Below are the code and all the weights of a small trained network. Each question names an input and a class and asks about switching units off, where a switched-off unit gives its printed mean instead of its output.

import numpy as np


def w(rows, s, z=0):
    codes = np.array(rows[::2]) - 128.0
    scale = np.full(codes.shape[1], s)
    scale[-1] = z or s
    return codes * scale


def f(y):
    return np.maximum(y, 0)


def log_softmax(a):
    a = a - a.max(-1, keepdims=True)
    return a - np.log(np.exp(a).sum(-1, keepdims=True))


def net(x, mask):
    res = np.array(x, float).reshape(1, 6) / 4 @ E
    y = f(res @ A[0][:, :-1].T + A[0][:, -1])
    res = res + np.where(mask, y, B[0][:, -1]) @ B[0][:, :-1]
    return log_softmax(res[-1] @ U[:, :-1].T + U[:, -1])


A, B = {}, {}
E = w([
[185,66,254],'x0',
[127,128,131],'x1',
[129,127,128],'x2',
[131,129,126],'x3',
[18,139,208],'x4',
[74,19,63],'x5',
],0.0074)
A[0] = w([
[59,136,68,121],'n0',
[106,79,127,35],'n1',
[38,115,135,106],'n2',
[148,226,144,101],'n3',
[9,139,202,112],'n4',
[43,166,143,59],'n5',
[142,122,67,62],'n6',
[187,156,52,67],'n7',
[74,162,110,93],'n8',
[168,86,147,177],'n9',
[36,135,203,116],'n10',
[118,101,104,74],'n11',
[142,107,167,3],'n12',
[87,64,100,79],'n13',
[174,175,122,106],'n14',
[111,113,155,132],'n15',
[139,190,155,50],'n16',
[46,194,105,135],'n17',
[100,91,78,111],'n18',
[63,180,111,121],'n19',
[54,119,142,84],'n20',
[127,151,93,100],'n21',
[125,49,101,105],'n22',
[74,130,165,21],'n23',
[135,102,232,140],'n24',
[214,70,63,112],'n25',
[105,169,72,140],'n26',
[86,42,72,109],'n27',
[144,187,44,107],'n28',
[139,56,164,145],'n29',
[145,55,87,119],'n30',
[128,167,153,83],'n31',
[174,55,168,31],'n32',
[126,105,191,143],'n33',
[94,125,144,27],'n34',
[27,148,167,150],'n35',
[214,93,186,79],'n36',
[180,91,98,127],'n37',
[176,164,136,85],'n38',
],0.014,0.0051)
B[0] = w([
[136,60,91,228],'n0',
[56,93,161,152],'n1',
[139,178,138,209],'n2',
[54,61,204,200],'n3',
[179,188,126,254],'n4',
[185,123,149,191],'n5',
[180,114,153,171],'n6',
[160,163,126,193],'n7',
[130,86,114,180],'n8',
[131,83,53,201],'n9',
[201,181,133,236],'n10',
[106,129,140,151],'n11',
[139,61,116,145],'n12',
[109,95,219,196],'n13',
[101,155,220,173],'n14',
[173,110,92,162],'n15',
[41,89,188,165],'n16',
[121,37,91,227],'n17',
[98,139,155,198],'n18',
[147,89,102,202],'n19',
[182,203,172,187],'n20',
[157,68,123,160],'n21',
[56,132,226,197],'n22',
[216,181,170,160],'n23',
[111,62,79,246],'n24',
[219,239,155,226],'n25',
[152,1,107,206],'n26',
[95,136,195,238],'n27',
[140,41,111,214],'n28',
[121,71,63,209],'n29',
[75,130,144,200],'n30',
[71,102,144,156],'n31',
[141,48,109,187],'n32',
[93,51,87,203],'n33',
[143,165,120,139],'n34',
[190,166,108,236],'n35',
[137,83,93,221],'n36',
[193,253,135,186],'n37',
[81,148,173,166],'n38',
],0.007,0.008)
U = w([
[141,86,119,75],'0',
[184,179,179,81],'1',
[66,130,251,87],'2',
[116,135,139,249],'3',
],0.017,0.013)

Each question gives the input, the list of numbers given to net, and the class t.
The units are the neurons (one row each of A and B). Each row of codes is followed by its name. A weight is (code - 128) times the scale printed after its matrix; where a second scale follows, it is the last column's (A, B and U).
mask holds one flag per neuron, in row order. A switched-off neuron (its flag False) gives its mean, the last column of its row in B, instead of its output. The means were averaged over made-up inputs and are rounded, as every weight is.
A unit's drop is (log p(t) with every unit on - log p(t) with that unit switched off) / (log p(t) with every unit on - log p(t) with every unit switched off).
The circuit of an input: a set's keep is (log p(t) with only the set's units on - log p(t) with every unit switched off) / (log p(t) with every unit on - log p(t) with every unit switched off). Starting from the 12 units with the biggest drops (on a tie, the unit counted first), units are removed one at a time, each time the one whose removal leaves the highest keep (on an exact tie, the one counted first), for as long as the keep stays at least 0.8.
circuit, biggest first: the units of the circuit, biggest drop first
most important unit: the unit with the biggest drop
k most important neurons: the k neurons with the biggest drops, biggest first
drop of u: that unit's drop, to one decimal
input [4,-5,-6,-6,-5,3], class 1: circuit, biggest first	[n25]
input [8,-1,5,-3,8,-3], class 0: circuit, biggest first	[n24; n33]
input [-6,7,-1,1,8,-8], class 1: 2 most important neurons	[n35; n4]
input [-6,1,2,8,8,5], class 1: circuit, biggest first	[n20; n4; n35]
input [-7,3,0,-4,-4,-5], class 0: circuit, biggest first	[n28; n26]
input [5,-7,6,0,-5,8], class 2: circuit, biggest first	[n22; n27]
input [6,4,8,5,7,-6], class 1: 4 most important neurons	[n10; n4; n23; n35]
input [7,-8,0,-6,7,-3], class 3: 2 most important neurons	[n24; n33]
input [-6,4,5,2,-8,3], class 1: 2 most important neurons	[n25; n37]
input [6,4,3,-8,-6,-6], class 0: 3 most important neurons	[n36; n9; n24]
input [5,-6,-8,5,7,-6], class 1: 2 most important neurons	[n10; n4]
input [-5,-6,4,-4,-1,-8], class 2: drop of n3	0.2
input [-8,4,-4,5,7,-1], class 0: drop of n17	0.6
input [-5,-1,-7,-3,4,-2], class 0: most important unit	n17
input [4,-3,4,2,-3,-6], class 2: drop of n14	0.2
